[ 197   63   41  107  166  153 -128  223   21   -4 -265  -37  179 -238
   53 -132   -2  -45  262   24   96  162 -116  149 -352   82  -76 -103
   57 -267  108 -218  115  137    7   19]
fiv
[ 114  229  249  -39 -472  308 -292    0  348  132 -110 -518  329 -182
  478 -259  142   62  407 -368   -8   99   86 -262 -568   10 -109 -306
 -240  299   77 -305  246    6  262   -6]
Zem
[-230 -145  -42  359  267  -24  329   89 -172 -136  -21  309 -121  -57
 -302   95 -290 -142  -89  297  112  -49  -57   67  417  -73  186  -29
   65 -113  -30  146 -126   46 -153   18]
bida
[-347   82  -90  407   88   20   44  302   -6 -113  -28  115  -40  -83
 -354  -47   49   79  -47 -151   56   48 -133  110   19  -53    7 -207
  165  -98 -190    5 -200   -8  -30  160]
Zem
[-245  147 -144  196 -115   72 -122  169  314   32  -30  -39   14 -278
   -9  211  105 -230  -58 -115  159  -80 -181   94 -215 -194   95 -244
  189  -69    3 -318 -125 -149   19   68]
bida
[-222   16 -194   16   34  133 -140   61  379   77   45   -6  183 -288
  119   68  128 -341  -45  -47  134  -90  -82  177  -64 -278   72 -132
  191  -72  -28 -387  -50  -64   15   -2]
bida
[ 319   42  402  357 -124 -174  153  -50 -455  -54 -255  -94  -76  -14
  -79 -351 -281 -273   57   62  -76   75  158  153  109  149  293   59
  111  525  -37  129  -56  -72 -148  -65]
Zor
[ 110   80  251   85 -107 -203  143   30 -422  -14   24 -174 -104  141
  -83 -324  -73 -434  -95  -65  -86 -188  -46  173  -72  -25  310  -68
  116  429  -60  -49  -23  -24  -59   21]
Siv
[ 496  114  589   63 -147 -112  -44 -117 -264   49 -565 -153 -124 -100
  101 -545   95  187  208  -68 -325  128   99   85  -46   94  183  121
   47  192 -230  113   33  123    2  116]
Zor
[-403  -23 -307  115  184  205  212   51  645 -213   26  318  236 -578
  169 -211   93  296  -20  262    9 -144   40 -128  312 -287 -491 -158
 -388 -549 -120 -151  199  155  327  219]
Zor
[ 217   68  294  154   79 -268  -22   13   -5   -2 -423   28 -180 -126
  -48 -326   95  -87   58 -133  -98   72   14   78  152   27  184  108
  188  387  -30   39 -106 -141   -5  -18]
fen
[-140   91   37 -438 -178  328 -135 -137   23 -184   13   17  370 -161
  298 -524  313  419  148   -6 -230   32   87 -124 -333   44 -143  -37
 -106 -134  -47   94  298  231   41   86]
gud
[-120   -3 -291 -359  240  -45  -71 -258  -35  117  208 -112   -5  531
 -350  458  137   -5 -178   68  -48 -104  171 -146   40   32  175  195
  142 -540  -73  238   25  113 -189  -50]
Tam
[-458  152 -270  285  -46 -106  -37  125   25  -92  261   -5 -233 -292
  -55  116   91  135 -168 -180   67 -175 -195  193 -178 -188   45 -397
  291  136 -104 -276  -45 -109  171  176]
Siv
[ 180  -93  213  185 -300  153  195   -8   90 -256 -203 -159  103 -207
  260   79 -128  367  233   86 -257  -23  396  -12 -207   90 -338 -246
 -375 -260  -41  -71  218  -18   92   61]
fen
[ 128 -115 -153  -69   19  228  -39  211 -174  -49  105   -1  566  153
   58  295  -13  296   18  -54  160   -4 -169  -74 -160   -2 -113 -101
  -26 -222 -306   -2   18   93  -98  -28]
Zem
[  69  -30  159  102  122  -38  160  163   45 -151 -341 -164  -33   79
 -302   78  -50  215  495   85   80   65  415  -66 -208  443 -177  -65
 -193 -495   82  189   64  -16    9  -81]
Siv
[ 220  191  179 -129 -487  -79 -294  -75   43   35   94 -425  215  -88
  322   60  212   24   37 -369 -124  -79  149  129 -418 -137  126 -339
  195  458 -146 -252   33 -206   46  -59]
Zor
[ -83  196  360  126 -236 -136   70   97 -101   19 -232 -118 -189  -92
 -229 -191  189  110  144 -124  -55 -142  -44 -102 -121    7  213 -147
  124  -24 -105  120  -28   61  -53  120]
gud
[ 315  -10  256 -146   20 -239  136   31 -490   44   14   90   63  134
  -39 -604 -121 -706 -135  -76  -10 -106  -64  314  195 -171  408   74
  200  584    0   11  -86  -60 -173  -46]
dege
[ 233  -79 -260  223  484  267   24   -9  -47 -132 -132  469   77 -203
  191 -198 -303 -268 -219  243   78  123 -272  246  505 -239  146  152
   83  208  -76 -152  -27   60  156 -146]
dege
[ 376   21  367  127  152 -162  101   79 -854  124 -124  -35 -259  192
 -202 -626 -201 -325  -17  -65  -85  106 -295  163   32  132  385  129
  395  581  -49   77  -22  134 -140    1]
dege
[-148  -68 -257 -126  217   41 -215  300  504   21 -132  129  119 -131
   45  160  211  -78  119  -89  197  -27 -203   63 -161   25 -189  -22
 -129 -405  124 -131 -107 -107    4   68]
Tam
[-168   85  -71  -97  287  123   10  311  294 -228 -125    2  208 -323
   52 -450  211   25  116 -204  136  -15 -137  226 -104  -93 -224 -239
 -171 -285 -227 -144   83  186  401  202]
Siv
[-247  127  -10 -315  122   90  -90   85  564  -11 -242  -78  120 -649
  387 -460  340 -170  291 -127   48   51   38  314 -251  -88 -232 -100
 -145 -251  113 -233  227   54  397  179]
fen
[-111 -261 -200  -27  509  -91  301   23 -533 -145  140  253  -14  212
 -312 -102 -228  -90 -175  346   66 -123  -88  184  269  -21  229   94
   30 -436 -150  189  178  182 -199  103]
fen
[ 217 -107 -209  -70  194   34 -269   88  225   80   98   -6  206  142
   59  362  146  -57 -208 -129   -2  181   48  171  -24  -45  -49  191
   98 -117 -140 -115 -128 -182  -90  -86]
fen
[ 390 -128  190   32 -103  -67    7  168 -309   80  112  -50   41  103
   87    1  -53  165   60  -94  -33  100   30  152  -54  203 -233    3
   37  347  -53   36 -104   -1  -29 -161]
gati
[ 156  223  233 -212 -525  345 -452  -52  397 -174 -199 -310  247 -178
  355 -300  351  409  412 -321 -312   32  385  -77 -576  137    0 -149
 -224 -121 -163   55  159  -27   88   49]
Zor
[  78  145  237  343  -34  -11  -46  -77 -533   26 -247 -459 -425  323
 -382  584  -65  621  171   44 -166   97  183  -35 -372  317  284 -165
  235 -441 -218  189   27  286 -115   71]
gud
[ -34  -11  -73  327  -88  180 -267   69  -32  -13   57 -105  126  270
 -146  481  121  385  -51  -97 -100  153  114   45 -180   84   59  -70
   95  -43 -215  -25 -138  -89 -154 -107]
gati
[   3   46  146  -97  133  -64  318  -87 -291 -274 -325  173 -150    2
 -126   13 -256 -290   53  358   92    5  -13   23   66  243   92   36
  -16  167  405  175 -152   58  -49 -115]
Zem
[-162   22 -307 -173  178   86 -264   73  296   60  201  -41  357  103
  -97  223  253  -87   85 -106  290   -3  -38   57 -263   -7  -20  -94
  -10 -295   25 -160   -4  -16   10  -79]
Zem
[-209  -72   -3   22   98 -108  102  111 -250   66   17   89 -118  212
 -219  381  -47  -16 -161  171  147   -9 -247 -138  100  -10  214   58
  199  -40   73   90 -112  -59 -269  -91]
Siv
[ 231  -81  198  205  182 -348  180   79 -645  -73   97   65 -410  163
 -263 -424 -198  330 -128  -37 -345   59   75   59  207   52  109   58
  158 -105 -326  297   53   16 -205  276]
gud
[-272  -11 -339  -66  127  181  135 -111  120   50  458  -37  364   55
 -137  183 -201 -381  -46  147  436 -133    4  -39  -20 -272  107 -457
  -96 -294  159 -163  202  190   58   24]
Siv
[ 267  -66  345 -426 -289   60  -45 -219    5   82 -123 -157  333  145
  333  160   84  115  253  168   44   52  192 -272 -175   51  126  169
 -277  131  192   59  173   16  -95 -260]
bida
[-115  -89 -336  279  371 -163   38  248    6   31  229   72 -107   59
 -262  394 -119 -184 -389   -6  107  114 -106  263  160 -237   20  -71
  281 -189 -121 -231 -141 -172  -76   66]
fiv
[  60   17   41  -39   36  367  219  -97  127  -76 -284  193  516 -236
  307 -341  -52 -674 -172  360  142  110 -169  163  -47 -147  -77   69
 -241   10  184 -276  127  110   72 -158]
Zor
[  10  200  216 -266 -175   -2 -202 -154  175 -107 -211  -90  -42 -278
  362 -403  284  132  163 -188 -177  -29    2   18 -153   12    1  -15
   -2  354   37  -46   63  -25  241   -6]
Siv
[ 265   41   28  503   11  -67 -146   40 -333  -70    9 -112 -201  -90
  -58  -64 -154  121 -104 -186 -126  -45  -76  220   85  133  101 -116
  295  301 -328   29  -35  -35  -13   53]
dege
[-110 -159  -61  171   90  -17  510 -137 -275 -414   -4  183  -86  119
 -346  559 -423   72  -88  473  -56 -213  411  -24  177   67   39 -149
  -69 -649  -32  188 -109   28 -269    2]
gati
[  18 -232  -96  315  226  169   87  231  204   31  -85    7  119 -131
 -181  101  -64  374  278   13  135   24   22   26  218   49 -291 -243
 -142 -324 -192  -39  108   75  183  106]
Tam
[-130  -41   -9  169  -63   38  144  232  -25   28  -10   57  319 -110
 -194   34   39  -64  -30   77  243  -50 -247  -10    9 -109  -36 -173
   52 -103 -128 -109    1  -20  -66   71]
fiv
[-292  -32 -425  523  270  294  192  317 -292 -170  273  433  248  -58
 -172  358 -180  266 -422  242  278  113 -628   49  207 -278 -204 -231
   47 -135 -230 -243 -121  152  112   14]
fen
[  38   -6 -247 -371   30  230 -286  156  558   -7  -19  -91  326 -292
  391  -88  191 -128  241  -67   86 -130 -125  101 -253  -65 -146  -68
 -174 -172   33 -186  193  109  249   33]
fiv
[-224  -14  -39  349   56 -106  219  230 -256  -19   23  152   27 -148
 -259 -178   28  145 -232    3   51  -33 -176  104  196 -160  -65 -124
  174 -175 -332  -22   10  -28  -80  192]
fen
[  -8    3 -103  111   94  294  137  -39    9  -46  -73  106  420  -39
   60  101 -156 -114 -118  486  194  107  -92 -108   70 -214   19 -134
 -165 -115  173 -225  193  220  -12 -104]
gud
[-239   -3 -208   78 -226  -56 -153   41  233  -28  237  -45 -142  -76
  -94  508   76  -25 -131 -105   -7 -163    5   52  -97  -68   59 -196
  265   43   36 -125 -157 -327 -126  -10]
gati
[  -3   55  -39  466  -64  -32  -51  243  188   64  -58    3  -51 -262
  -67  173   42 -178 -160 -122   19  -14 -195  194   51 -222  -13 -234
  277  224  -79 -330 -175 -167   17   35]
fen
[-129  -79   51  389  239 -102  484  -58 -347  -92 -163  269 -123 -120
 -430 -158 -257 -470 -161  484  150 -118  -30  292  378  -86  284   -7
  138   -4   66  -14    8   84  -99   13]
bida
[-192  -67   47  129 -166  -60   -3  -64  238  238  -62 -335  -34  -79
   49  177  210  217  160 -234  -38 -263  189   -8  -81  -44  -46 -156
   61 -190 -368 -140   54   17   99   71]
gati
[ 200   97   26  -19   85   68 -238  -27  -94   14  -77  -22  -45  184
 -168   98   63 -127   99  -47  -58    9   82   27  -33  173  337  234
  263  112  -14  134 -150  -58 -164 -194]
Zem
[ 244   59   56  176   17  -55 -154   38 -107   73   55  -74 -164 -170
  158 -251  -41   40 -119 -178 -213   22 -126   62  118 -197  123  -72
  270  314 -215 -163   70  -56   50  105]
dege
[ -61  -80   86  302  223  -75  377  155 -375 -209 -226  418 -343   76
 -392 -262 -113  -62 -274  186 -206 -130 -166  143  391   16   81  215
    3 -307 -256  288 -196  100 -159  189]
dege
[  83  -90 -343  166  183  271 -211  175 -163   -5  216   60  267  252
  -26  561 -105    2 -218   42  110  178 -134  249 -132  -79   70  -83
  103 -172  -90 -191  -98  -81 -150 -122]
Tam
[-139 -193 -589   13  352   89 -312  367  389  -33  357  347   -5 -220
   60  -78   73  -81 -288 -254  119  -80 -456  303  325 -248 -196 -157
  191  165  -97 -226 -134 -209  130  121]
Tam
[  51    3   63 -205  197   78  151 -116 -509   45 -148  101  152  155
   73 -140 -239 -266  -25  446  144  140 -291  -46  -57   15  309    5
   -6   70  313  123  206  282 -171  -66]
bida
[ -44   -7    7 -169    8  -39   -5  377  -17  -11  -62   36  373   46
   18 -352  341   62  173  -93   31   81   82  307 -329  278 -439  210
 -291  -16   82   85   18   80   64  -31]
fiv
[  43  101  -42  -52  -34 -105 -229   95  285   33  -40  -90  -92  -55
   21   96  132 -432  -88 -226   79  -26  -94  159 -250   -5  127  -53
  161   73  126 -166 -179 -240  -59  -16]
gud
[ 283   63  446  343 -128 -115  188   -7 -500   40 -398  101  -66   33
 -162 -412  -26   57  -26  186 -210   50   42   22  187   70  215  173
   82  168 -200  205  -36   78 -236   29]
dege
[ -36 -152 -129   59   95   -2   17  265  288  117  162   64  105  -76
    3  126   55  -66 -133  -45  -69  -17   32  -16  169 -183 -212   79
   13 -208 -106 -129  -92  -98 -127   93]
Tam
[ 389  -66  260  467  161 -128  -72   54 -511  254 -151  -36 -204  -26
  -55 -574  -85  266  -46 -133 -249  107 -163  123  433 -148  322  138
  411  513 -534  -18   87   47  -23  139]
Siv
[  81 -109  286 -218  -82   17  109  195 -160  103 -231 -170  343  207
  -17  -37   32 -153  291   15  213  110 -136  -91 -295  188  -65   29
 -299   26  267   30  102   45  -70  -19]
fen
[  81   19   82 -532 -136  159 -237 -146   10   94   12  -65  235  307
   16 -374  210 -140  224 -103 -154 -136  114 -293 -175   87  324  228
    3  -63  -18  258   76   92 -254  -17]
dege
[ 418  128  705  437 -310 -438   53   71 -899  402 -175 -427 -309  111
  -44 -524   64  152 -115 -284 -251   92 -204  186  -60  -93  403  -68
  410  772 -459  -61  101   29  -86  145]
bida
[-173   78  121 -239  -54 -174  252   -8 -287  -50  190   15  246 -180
  150 -525  115  -70  -57    6  111 -104 -127   90  -75 -198  -20 -152
  -43  294  -17 -105  212  124  165   68]
gud
[-286  -87 -275  115  432   29  132  338  101  -92 -104  325  100 -241
 -242 -178   55 -480 -199  -13  356    6 -521  383  141 -105 -126  -80
  162 -100    9 -213 -148   -9  120   75]
fen
[-192  -32 -271 -156  249   63   35  438  371  -58   13  229  227 -155
  -77   47  277 -145 -171 -171  206   96 -363  328  -47 -165 -383  -51
  -22 -235 -101 -179 -221   -5  249   75]
Zor
[   1  421  314 -134 -279  178 -140 -168  -53  -50 -342 -224  260 -169
  128 -787  288 -153  183   18  -96   34  164  -73 -440   93  213    6
 -116   52   74   -9  296  131   43   44]
bida
[ -53  -27  167 -445 -271   11  103  -44  129   37 -153  -80  213  130
 -100 -123  211 -142  209  292 -112 -110  192 -131 -232  160 -132  149
 -361 -424  366  235  243  141 -225   87]
Zem
[ -69   31  347  388   88 -278  494  247 -729  217 -360   37 -304  102
 -384 -117 -135 -334 -230  227   31   45 -305  187  149  -85  253  118
  244  -19  -40    8  -14   48 -223   76]
dege
[ 300 -147  182  -48  -66   84  181   55  170  -30  -66 -193   95 -126
  119   99 -221  -76  141 -118   48    6  201   12  102  -94 -178 -380
  -20   44  -54 -166  -19  -67  145  -25]
Zor
[ -20   -2   -7   34  235  -61   27  103 -650 -158   24  225 -340  127
 -161 -322 -184  346  -47  202 -181   19 -206 -103  128  177  242  128
  153  -44  -43  348   93   65 -222  121]
gud
[-266   67  231   52 -285 -131  159  -18  495  162 -214 -337   69  -35
 -218  448  303   61  181 -154  214 -198  215 -268 -166   -4 -128 -174
 -176 -458  -92  -24  -83   74   65   56]
fen
